Below is a small trained network, with its code and all its weights. Each question gives an input and a class and asks what happens when units are switched off, that is, made to give their printed mean instead of their output.

import numpy as np


def w(rows, s, z=0):
    codes = np.array(rows[::2]) - 128.0
    scale = np.full(codes.shape[1], s)
    scale[-1] = z or s
    return codes * scale


def norm(h):
    return h / np.sqrt((h * h).mean(-1, keepdims=True) + 1e-5)


def f(y):
    return y / 2 * (1 + np.tanh(0.7978845608 * (y + 0.044715 * y**3)))


def log_softmax(a):
    a = a - a.max(-1, keepdims=True)
    return a - np.log(np.exp(a).sum(-1, keepdims=True))


def net(x, mask):
    res = np.array(x, float).reshape(1, 8) / 4 @ E
    u = 0
    for l in range(2):
        y = f(norm(res) @ A[l][:, :-1].T + A[l][:, -1])
        res = res + np.where(mask[u : u + 7], y, B[l][:, -1]) @ B[l][:, :-1]
        u += 7
    return log_softmax(norm(res)[-1] @ U[:, :-1].T + U[:, -1])


A, B = {}, {}
E = w([
[105,243,33,123,107,90,254,145,190,93],'x0',
[127,139,138,137,105,143,111,141,152,120],'x1',
[126,123,188,187,228,84,158,119,214,107],'x2',
[144,128,116,130,149,130,136,120,110,133],'x3',
[52,110,56,86,178,180,65,58,209,156],'x4',
[115,130,133,116,132,116,128,130,122,122],'x5',
[127,135,130,128,128,130,123,133,130,125],'x6',
[136,133,124,123,146,119,132,124,114,142],'x7',
],0.0051)
A[0] = w([
[144,132,254,189,255,113,176,120,210,113,60],'0.n1',
[129,119,158,237,107,125,188,83,122,179,126],'0.n2',
[100,104,236,72,125,169,71,95,67,158,16],'0.n3',
[129,93,149,178,111,166,49,91,71,150,81],'0.n4',
[152,125,69,55,40,134,92,120,39,168,2],'0.n5',
[238,97,190,178,82,30,157,219,102,83,80],'0.n6',
[50,135,189,130,38,213,149,178,185,147,179],'0.n7',
],0.0044,0.0021)
B[0] = w([
[181,56,2,216,130,33,108,146,169,117,254],'0.n1',
[101,157,139,76,106,88,118,121,90,57,141],'0.n2',
[113,147,135,189,136,154,138,173,136,159,205],'0.n3',
[87,102,140,179,131,119,126,148,92,156,202],'0.n4',
[155,99,71,132,114,15,92,149,192,39,204],'0.n5',
[183,184,169,3,118,157,126,33,104,81,224],'0.n6',
[154,119,93,132,167,83,149,107,88,106,162],'0.n7',
],0.0066,0.0038)
A[1] = w([
[145,113,65,87,66,157,110,159,75,146,60],'1.n1',
[146,131,71,130,126,114,114,178,165,70,160],'1.n2',
[94,222,75,114,110,136,254,139,148,152,45],'1.n3',
[95,129,89,111,154,142,69,78,193,142,52],'1.n4',
[111,146,70,99,59,120,85,165,85,149,69],'1.n5',
[95,110,104,89,140,168,109,76,172,156,7],'1.n6',
[159,72,179,147,136,148,71,123,71,148,184],'1.n7',
],0.0083,0.0019)
B[1] = w([
[148,109,100,196,163,66,147,115,210,106,193],'1.n1',
[87,95,147,137,213,86,79,77,96,175,234],'1.n2',
[69,68,166,151,98,244,61,177,117,190,244],'1.n3',
[230,172,148,67,15,98,184,132,53,44,224],'1.n4',
[162,101,146,166,254,35,146,72,179,110,197],'1.n5',
[185,218,234,117,145,102,195,169,68,115,172],'1.n6',
[46,168,86,108,119,187,160,144,165,162,255],'1.n7',
],0.0077,0.0056)
U = w([
[149,51,77,180,197,1,106,81,187,121,255],'0',
[18,91,144,135,117,243,93,180,126,216,104],'1',
[235,239,170,19,69,114,190,115,54,70,22],'2',
],0.0089,0.00075)

Each question gives the input, the list of numbers given to net, and the class t.
The units are the neurons (one row each of A and B). Each row of codes is followed by its name. A weight is (code - 128) times the scale printed after its matrix; where a second scale follows, it is the last column's (A, B and U).
mask holds one flag per neuron, layer by layer. A switched-off neuron (its flag False) gives its mean, the last column of its row in B, instead of its output. The means were averaged over made-up inputs and are rounded, as every weight is.
A unit's drop is (log p(t) with every unit on - log p(t) with that unit switched off) / (log p(t) with every unit on - log p(t) with every unit switched off).
The circuit of an input: a set's keep is (log p(t) with only the set's units on - log p(t) with every unit switched off) / (log p(t) with every unit on - log p(t) with every unit switched off). Starting from the 12 units with the biggest drops (on a tie, the unit counted first), units are removed one at a time, each time the one whose removal leaves the highest keep (on an exact tie, the one counted first), for as long as the keep stays at least 0.8.
units of the circuit, in order: the units of the circuit, biggest drop first
k most important neurons: the k neurons with the biggest drops, biggest first
top k neurons in layer l: the k neurons of layer l with the biggest drops, biggest first
input [-4,-8,0,8,-5,4,-7,4], class 2: units of the circuit, in order : [0.n6]
input [-3,-3,-6,-1,-6,-6,-1,-4], class 0: top 4 neurons in layer 1 : [1.n1, 1.n4, 1.n5, 1.n6]
input [-4,8,2,0,-5,1,-3,-1], class 2: 4 most important neurons : [0.n6, 1.n3, 1.n2, 0.n2]
input [-6,4,-4,1,-6,6,0,-6], class 1: 3 most important neurons : [1.n4, 1.n7, 1.n6]
input [-5,-4,4,-5,4,2,-7,7], class 1: 3 most important neurons : [0.n6, 0.n5, 1.n5]
input [-5,3,4,-4,1,5,6,-8], class 1: 2 most important neurons : [0.n5, 1.n5]
input [-4,7,-5,0,6,-5,8,8], class 2: 2 most important neurons : [1.n4, 0.n1]
input [8,-3,-8,7,-5,-6,6,5], class 0: 3 most important neurons : [1.n5, 1.n1, 0.n5]
input [-7,-3,-2,-6,8,2,8,4], class 2: 3 most important neurons : [1.n4, 1.n6, 1.n3]
input [7,-6,6,-4,-4,1,-6,-2], class 1: top 2 neurons in layer 1 : [1.n3, 1.n5]
input [7,1,-5,8,6,-2,3,-8], class 1: 3 most important neurons : [1.n3, 0.n1, 0.n6]
input [6,-3,-8,4,8,-6,2,-7], class 0: top 3 neurons in layer 0 : [0.n6, 0.n5, 0.n7]
input [-5,-4,-7,0,-1,-8,8,-2], class 0: 2 most important neurons : [0.n5, 1.n5]
input [5,-3,-1,-5,-1,4,-6,-8], class 1: most important neuron : [1.n3]
input [-2,4,-5,0,-5,5,-6,-8], class 0: top 2 neurons in layer 1 : [1.n4, 1.n1]
input [-2,0,2,-3,-3,0,-4,-7], class 2: top 2 neurons in layer 0 : [0.n6, 0.n5]
input [0,-3,-5,1,7,-7,-1,1], class 2: top 2 neurons in layer 1 : [1.n4, 1.n6]
